Here is a tiny trained network, its code and every weight. The questions are about switching its units off for an input and a target symbol, where a switched-off unit gives its printed mean instead of its output.

import numpy as np


def w(rows, s, z=0):
    codes = np.array(rows[::2]) - 128.0
    scale = np.full(codes.shape[1], s)
    scale[-1] = z or s
    return codes * scale


def f(y):
    return y / 2 * (1 + np.tanh(0.7978845608 * (y + 0.044715 * y**3)))


def softmax(a):
    e = np.exp(a - a.max(-1, keepdims=True))
    return e / e.sum(-1, keepdims=True)


def log_softmax(a):
    a = a - a.max(-1, keepdims=True)
    return a - np.log(np.exp(a).sum(-1, keepdims=True))


def net(x, mask):
    ids = ['ΔΘΨΩαβγεζλμπσφ'.index(c) for c in x.split()]
    T = len(ids)
    res = E[ids] + P[:T]
    q, k, v = (res @ M[0].T for M in (Q, K, V))
    z = softmax(np.where(np.tri(T) > 0, q @ k.T / 2**0.5, -1e9)) @ v
    res = res + np.where(mask[0], z, O[0][:, -1]) @ O[0][:, :-1]
    y = f(res @ A[0][:, :-1].T + A[0][:, -1])
    res = res + np.where(mask[1:9], y, B[0][:, -1]) @ B[0][:, :-1]
    return log_softmax(res[-1] @ U[:, :-1].T + U[:, -1])


Q, K, V, O, A, B = {}, {}, {}, {}, {}, {}
E = w([
[108,177,128,135,108,81,98,91,59],'Δ',
[126,186,110,93,128,114,140,141,64],'Θ',
[124,183,118,107,123,114,138,135,66],'Ψ',
[116,161,126,94,77,107,145,169,82],'Ω',
[105,150,120,83,81,100,147,191,78],'α',
[94,161,98,85,102,101,143,184,75],'β',
[53,142,211,193,67,77,153,164,120],'γ',
[104,126,99,115,43,75,100,121,70],'ε',
[107,145,58,46,165,91,209,175,189],'ζ',
[169,94,214,141,193,58,16,151,85],'λ',
[121,154,74,77,158,91,63,42,252],'μ',
[221,179,105,122,140,123,100,105,110],'π',
[174,132,141,65,175,111,34,108,238],'σ',
[202,159,84,10,104,133,105,227,184],'φ',
],0.012)
P = w([
[60,145,157,90,184,192,104,140,119],'0',
[109,82,98,58,113,131,149,3,87],'1',
[66,186,158,74,123,143,79,152,108],'2',
[125,70,97,69,115,114,175,41,104],'3',
[87,191,151,92,122,131,82,167,120],'4',
[143,73,95,87,117,97,187,65,117],'5',
[110,200,142,105,123,117,78,173,129],'6',
[161,77,93,103,118,83,190,85,130],'7',
[137,207,132,119,119,104,75,179,136],'8',
[181,81,87,119,128,67,193,101,139],'9',
[163,213,121,134,112,94,75,189,147],'10',
[201,91,82,133,135,53,195,118,151],'11',
[184,221,113,146,114,78,74,196,156],'12',
[201,89,87,124,140,63,214,128,148],'13',
],0.014)
Q[0] = w([
[79,199,151,132,111,50,130,187,43],'head 1',
[149,63,60,131,137,121,252,42,148],'head 1',
],0.016)
K[0] = w([
[215,160,140,226,117,7,112,163,159],'head 1',
[30,96,199,136,119,171,139,86,34],'head 1',
],0.012)
V[0] = w([
[147,82,197,56,158,114,72,104,219],'head 1',
[215,95,174,164,120,121,120,171,2],'head 1',
],0.0094)
O[0] = w([
[255,142,145,149,73,119,200,107,158,252],'head 1',
[56,85,201,68,120,166,152,82,173,46],'head 1',
],0.013,0.0023)
A[0] = w([
[96,181,99,115,192,251,158,217,181,26],'neuron 1',
[35,51,190,206,149,183,97,74,152,1],'neuron 2',
[35,84,115,120,220,102,48,180,114,42],'neuron 3',
[101,167,233,146,90,149,147,136,172,53],'neuron 4',
[121,177,111,187,129,185,21,200,105,102],'neuron 5',
[71,162,170,84,151,156,98,159,139,227],'neuron 6',
[132,148,114,82,145,87,94,155,171,190],'neuron 7',
[169,125,169,173,252,178,21,93,99,65],'neuron 8',
],0.012,0.0094)
B[0] = w([
[159,123,175,54,145,83,102,117,180,137],'neuron 1',
[61,218,175,59,123,177,181,5,34,126],'neuron 2',
[198,109,189,105,84,196,146,79,124,162],'neuron 3',
[134,136,89,94,152,156,117,123,84,169],'neuron 4',
[128,101,99,117,181,194,88,147,144,209],'neuron 5',
[138,141,110,166,178,83,162,115,154,228],'neuron 6',
[108,129,144,140,115,125,132,120,79,254],'neuron 7',
[114,184,45,118,81,141,139,92,148,135],'neuron 8',
],0.019,0.0089)
U = w([
[138,31,152,161,140,80,162,172,144,155],'Δ',
[143,97,154,110,117,144,109,133,109,74],'Θ',
[125,155,118,25,79,74,127,37,23,144],'Ψ',
[154,92,55,150,99,141,113,140,144,57],'Ω',
[106,148,82,139,80,169,130,92,146,78],'α',
[124,2,121,190,97,139,158,121,77,255],'β',
[124,146,106,109,109,123,122,120,176,85],'γ',
[160,181,154,177,91,106,145,128,107,7],'ε',
[83,243,210,70,20,198,37,145,109,220],'ζ',
[127,141,106,99,111,119,114,119,164,56],'λ',
[137,42,129,177,146,60,151,188,203,114],'μ',
[90,224,88,163,154,43,99,112,205,31],'π',
[71,104,106,73,134,144,49,183,153,153],'σ',
[96,157,197,181,136,186,147,145,78,113],'φ',
],0.0095,0.0083)

Each question gives the input, a string of symbols that net reads in full, and the target symbol t.
The units are the heads (2 rows each of Q, K, V and O) and the neurons (one row each of A and B). Each row of codes is followed by its name. A weight is (code - 128) times the scale printed after its matrix; where a second scale follows, it is the last column's (O, A, B and U).
mask holds one flag per unit, heads first, then neurons. A switched-off unit (its flag False) gives its mean, the last column of its rows in O or B, instead of its output. The means were averaged over made-up inputs and are rounded, as every weight is.
A unit's drop is (log p(t) with every unit on - log p(t) with that unit switched off) / (log p(t) with every unit on - log p(t) with every unit switched off).
The circuit of an input: a set's keep is (log p(t) with only the set's units on - log p(t) with every unit switched off) / (log p(t) with every unit on - log p(t) with every unit switched off). Starting from all 9 units, units are removed one at a time, each time the one whose removal leaves the highest keep (on an exact tie, the one counted first), for as long as the keep stays at least 0.8.
units of the circuit, in order: the units of the circuit, biggest drop first
unit that matters most: the unit with the biggest drop
k most important neurons: the k neurons with the biggest drops, biggest first
input γ β Δ σ π ζ γ Δ π λ γ, target π: units of the circuit, in order -> [neuron 6; head 1]
input γ μ Ψ α λ φ γ λ γ, target Ψ: units of the circuit, in order -> [neuron 4; head 1]
input Δ π γ Δ α α ε Ω Ω β Ω λ Ω, target Ψ: units of the circuit, in order -> [head 1; neuron 4]
input β α λ π Ω, target π: 2 most important neurons -> [neuron 6; neuron 3]
input γ λ σ ε β γ Ψ ζ Ω, target σ: units of the circuit, in order -> [neuron 5; head 1]
input γ ε λ β Ω γ ζ σ, target Ψ: units of the circuit, in order -> [neuron 5; neuron 6]
input ζ γ λ, target Ψ: units of the circuit, in order -> [head 1; neuron 4; neuron 5]
input γ ζ Ω Δ α μ γ, target Ω: units of the circuit, in order -> [head 1; neuron 5]
input π γ ε, target π: units of the circuit, in order -> [neuron 6; neuron 3]
input α ε ζ, target σ: units of the circuit, in order -> [head 1; neuron 5; neuron 6]
input ε Ω λ Δ α Δ γ γ λ γ γ φ, target Ψ: 3 most important neurons -> [neuron 7; neuron 5; neuron 6]
input α π ε Ψ Ψ γ Δ, target φ: unit that matters most -> neuron 3
input γ Δ ε γ γ Δ Ψ, target φ: 4 most important neurons -> [neuron 3; neuron 6; neuron 7; neuron 5]
input μ β β γ Ω, target φ: unit that matters most -> neuron 3
input β σ Ω ζ Ψ λ ζ, target Ψ: units of the circuit, in order -> [neuron 7; neuron 5]
input ζ α β λ γ γ ζ Ψ σ Δ Θ μ μ, target Ω: 2 most important neurons -> [neuron 5; neuron 6]
input β λ α γ γ, target φ: 2 most important neurons -> [neuron 6; neuron 3]
input μ Δ λ λ σ ζ β Ω ζ γ Θ γ α, target φ: 3 most important neurons -> [neuron 3; neuron 6; neuron 7]
input Δ Δ γ γ σ λ ζ, target ε: 2 most important neurons -> [neuron 5; neuron 4]
input ζ γ Δ γ φ σ Ψ γ φ ε λ Θ Δ, target Ψ: unit that matters most -> head 1
